Below is a small trained network, with its code and all its weights. Each question gives an input and a class and asks what happens when units are switched off, that is, made to give their printed mean instead of their output.

import numpy as np


def w(rows, s, z=0):
    codes = np.array(rows[::2]) - 128.0
    scale = np.full(codes.shape[1], s)
    scale[-1] = z or s
    return codes * scale


def f(y):
    return np.maximum(y, 0)


def log_softmax(a):
    a = a - a.max(-1, keepdims=True)
    return a - np.log(np.exp(a).sum(-1, keepdims=True))


def net(x, mask):
    res = np.array(x, float).reshape(1, 7) / 4 @ E
    y = f(res @ A[0][:, :-1].T + A[0][:, -1])
    res = res + np.where(mask, y, B[0][:, -1]) @ B[0][:, :-1]
    return log_softmax(res[-1] @ U[:, :-1].T + U[:, -1])


A, B = {}, {}
E = w([
[120,130,120,142],'x0',
[168,83,140,22],'x1',
[2,191,100,45],'x2',
[131,132,133,132],'x3',
[118,140,134,158],'x4',
[42,22,232,146],'x5',
[155,171,194,126],'x6',
],0.0079)
A[0] = w([
[100,98,132,81,160],'N0',
[211,255,40,73,90],'N1',
[99,45,217,88,85],'N2',
[174,160,62,142,84],'N3',
[105,203,149,175,181],'N4',
[174,130,141,53,181],'N5',
[146,196,213,123,194],'N6',
[38,171,107,79,115],'N7',
[157,121,151,77,253],'N8',
[157,88,142,43,254],'N9',
[129,123,119,186,152],'N10',
[201,74,126,194,96],'N11',
[62,204,142,103,94],'N12',
],0.0097,0.0032)
B[0] = w([
[75,178,103,139,181],'N0',
[44,16,181,127,254],'N1',
[69,111,147,135,217],'N2',
[27,30,175,66,185],'N3',
[125,130,122,171,189],'N4',
[113,128,87,160,182],'N5',
[58,77,32,227,177],'N6',
[223,235,123,24,222],'N7',
[68,249,65,190,184],'N8',
[156,175,67,204,208],'N9',
[143,196,133,141,166],'N10',
[254,199,222,44,193],'N11',
[228,169,160,87,197],'N12',
],0.0061,0.009)
U = w([
[246,253,212,39,124],'0',
[104,167,32,247,225],'1',
[132,184,71,216,188],'2',
[21,45,198,119,4],'3',
[133,207,28,248,65],'4',
],0.0051,0.0029)

Each question gives the input, the list of numbers given to net, and the class t.
The units are the neurons (one row each of A and B). Each row of codes is followed by its name. A weight is (code - 128) times the scale printed after its matrix; where a second scale follows, it is the last column's (A, B and U).
mask holds one flag per neuron, in row order. A switched-off neuron (its flag False) gives its mean, the last column of its row in B, instead of its output. The means were averaged over made-up inputs and are rounded, as every weight is.
A unit's drop is (log p(t) with every unit on - log p(t) with that unit switched off) / (log p(t) with every unit on - log p(t) with every unit switched off).
The circuit of an input: a set's keep is (log p(t) with only the set's units on - log p(t) with every unit switched off) / (log p(t) with every unit on - log p(t) with every unit switched off). Starting from the 12 units with the biggest drops (on a tie, the unit counted first), units are removed one at a time, each time the one whose removal leaves the highest keep (on an exact tie, the one counted first), for as long as the keep stays at least 0.8.
units of the circuit, in order: the units of the circuit, biggest drop first
unit that matters most: the unit with the biggest drop
top k neurons: the k neurons with the biggest drops, biggest first
drop of u: that unit's drop, to one decimal
input [6,-7,8,5,6,6,0], class 0: units of the circuit, in order	N7; N12
input [-5,-5,-4,1,-6,-8,3], class 3: units of the circuit, in order	N1; N3
input [0,1,7,-7,2,5,-5], class 0: unit that matters most	N7
input [-6,5,-3,-5,-7,6,-8], class 1: units of the circuit, in order	N9; N8
input [-4,-1,-3,5,7,-6,-5], class 3: units of the circuit, in order	N1; N3; N9
input [-6,0,-8,-8,-3,6,-1], class 0: top 2 neurons	N11; N1
input [-4,6,2,5,8,5,-7], class 1: top 2 neurons	N1; N9
input [-2,5,2,3,-7,-3,2], class 4: units of the circuit, in order	N9; N8; N11
input [6,6,3,8,6,7,-8], class 1: units of the circuit, in order	N1; N9
input [-5,-7,8,-5,-1,-8,-5], class 0: top 2 neurons	N7; N12
input [2,5,-8,-3,1,2,-5], class 0: top 2 neurons	N11; N6
input [-8,7,7,-4,-7,-1,8], class 1: units of the circuit, in order	N6; N9
input [-8,7,-1,8,3,4,0], class 2: top 2 neurons	N1; N9
input [4,-5,-7,-1,-2,3,3], class 0: units of the circuit, in order	N11
input [6,-1,8,-5,5,5,0], class 0: top 2 neurons	N7; N12
input [-2,-1,-8,0,-5,8,-5], class 0: top 2 neurons	N11; N1
input [-2,8,6,-2,-1,6,4], class 4: top 2 neurons	N9; N8
input [-1,8,-4,-1,-6,-8,1], class 3: top 3 neurons	N1; N3; N7
input [3,5,-1,-5,6,-5,-1], class 3: top 3 neurons	N1; N3; N7
input [2,8,4,-2,-8,2,-6], class 4: unit that matters most	N9
input [-4,-4,-7,4,-2,6,2], class 0: drop of N11	1.3
input [2,1,6,7,5,-8,-6], class 3: drop of N11	0.1
input [-7,3,1,0,4,-8,-1], class 3: drop of N12	0.0
input [-3,-7,2,4,-2,-8,-7], class 3: drop of N1	0.4
